Below is a small trained network, with its code and all its weights. Each question gives an input and a class and asks what happens when units are switched off, that is, made to give their printed mean instead of their output.

import numpy as np


def w(rows, s, z=0):
    codes = np.array(rows[::2]) - 128.0
    scale = np.full(codes.shape[1], s)
    scale[-1] = z or s
    return codes * scale


def f(y):
    return y / 2 * (1 + np.tanh(0.7978845608 * (y + 0.044715 * y**3)))


def log_softmax(a):
    a = a - a.max(-1, keepdims=True)
    return a - np.log(np.exp(a).sum(-1, keepdims=True))


def net(x, mask):
    res = np.array(x, float).reshape(1, 8) / 4 @ E
    y = f(res @ A[0][:, :-1].T + A[0][:, -1])
    res = res + np.where(mask, y, B[0][:, -1]) @ B[0][:, :-1]
    return log_softmax(res[-1] @ U[:, :-1].T + U[:, -1])


A, B = {}, {}
E = w([
[134,190,111,17],'x0',
[129,129,130,128],'x1',
[128,129,134,127],'x2',
[128,127,128,128],'x3',
[129,128,128,128],'x4',
[2,75,186,73],'x5',
[210,27,146,81],'x6',
[128,128,129,129],'x7',
],0.0086)
A[0] = w([
[120,127,139,104,103],'N0',
[156,124,118,117,89],'N1',
[134,168,99,153,105],'N2',
[149,104,132,166,174],'N3',
[124,111,171,134,123],'N4',
[87,96,150,221,241],'N5',
[159,251,109,202,211],'N6',
[47,166,148,134,149],'N7',
[117,151,128,94,135],'N8',
[118,45,133,75,2],'N9',
[208,86,114,139,145],'N10',
[233,127,165,115,116],'N11',
[65,155,151,142,98],'N12',
[189,152,124,77,81],'N13',
[166,157,120,59,151],'N14',
[121,127,133,138,120],'N15',
[127,85,127,89,78],'N16',
[142,109,124,149,150],'N17',
[119,182,113,117,121],'N18',
[132,51,138,75,48],'N19',
[124,134,115,94,120],'N20',
[155,76,120,190,184],'N21',
[72,98,130,181,124],'N22',
[121,78,144,97,39],'N23',
[130,97,140,109,64],'N24',
[167,148,124,85,117],'N25',
[80,203,140,48,160],'N26',
[104,108,105,146,107],'N27',
[139,131,117,103,103],'N28',
[169,78,148,214,209],'N29',
],0.014,0.0035)
B[0] = w([
[125,117,131,104,137],'N0',
[144,143,119,143,135],'N1',
[117,115,165,106,158],'N2',
[126,80,121,133,165],'N3',
[84,123,147,117,143],'N4',
[34,120,154,185,223],'N5',
[117,91,253,52,255],'N6',
[92,137,54,137,218],'N7',
[148,122,114,101,156],'N8',
[121,112,200,83,178],'N9',
[161,84,68,171,202],'N10',
[161,170,62,186,197],'N11',
[96,137,82,150,185],'N12',
[170,204,126,153,167],'N13',
[198,174,133,124,183],'N14',
[115,127,128,131,129],'N15',
[158,116,162,112,153],'N16',
[131,100,122,133,146],'N17',
[142,104,133,89,170],'N18',
[159,119,193,106,183],'N19',
[158,125,126,110,143],'N20',
[128,37,112,132,199],'N21',
[63,149,144,170,179],'N22',
[113,109,170,97,155],'N23',
[137,115,152,119,138],'N24',
[159,178,129,133,157],'N25',
[135,108,45,48,243],'N26',
[100,127,132,136,134],'N27',
[147,143,129,124,133],'N28',
[131,14,104,136,224],'N29',
],0.037,0.0098)
U = w([
[102,64,207,175,237],'0',
[133,55,1,148,210],'1',
[166,142,169,78,140],'2',
[194,172,86,213,38],'3',
[46,138,76,222,5],'4',
],0.0075,0.0022)

Each question gives the input, the list of numbers given to net, and the class t.
The units are the neurons (one row each of A and B). Each row of codes is followed by its name. A weight is (code - 128) times the scale printed after its matrix; where a second scale follows, it is the last column's (A, B and U).
mask holds one flag per neuron, in row order. A switched-off neuron (its flag False) gives its mean, the last column of its row in B, instead of its output. The means were averaged over made-up inputs and are rounded, as every weight is.
A unit's drop is (log p(t) with every unit on - log p(t) with that unit switched off) / (log p(t) with every unit on - log p(t) with every unit switched off).
The circuit of an input: a set's keep is (log p(t) with only the set's units on - log p(t) with every unit switched off) / (log p(t) with every unit on - log p(t) with every unit switched off). Starting from the 12 units with the biggest drops (on a tie, the unit counted first), units are removed one at a time, each time the one whose removal leaves the highest keep (on an exact tie, the one counted first), for as long as the keep stays at least 0.8.
circuit, biggest first: the units of the circuit, biggest drop first
k most important neurons: the k neurons with the biggest drops, biggest first
drop when u is switched off: that unit's drop, to one decimal
input [-7,6,8,6,7,4,0,-5], class 4: circuit, biggest first : N6; N5
input [-3,-1,6,7,6,-5,-1,5], class 0: circuit, biggest first : N6
input [-7,0,7,-7,-7,1,-4,-4], class 4: circuit, biggest first : N5; N22
input [-7,4,4,0,-4,1,-2,1], class 4: circuit, biggest first : N6; N5
input [1,-2,3,8,-5,-6,4,-6], class 3: circuit, biggest first : N13; N11
input [-5,-8,-1,7,1,0,-6,8], class 0: 2 most important neurons : N6; N11
input [-2,2,5,-3,-6,1,-8,-4], class 4: 2 most important neurons : N7; N12
input [3,-2,1,1,8,7,1,5], class 2: 2 most important neurons : N9; N29
input [8,-2,4,8,-7,0,-3,-4], class 2: 3 most important neurons : N29; N10; N14
input [5,-1,2,2,1,-1,-7,2], class 2: drop when N6 is switched off : 1.4
input [-4,4,-2,8,-4,6,-3,3], class 4: drop when N7 is switched off : 0.0
input [2,6,5,0,-1,-1,-8,5], class 2: drop when N6 is switched off : 1.8
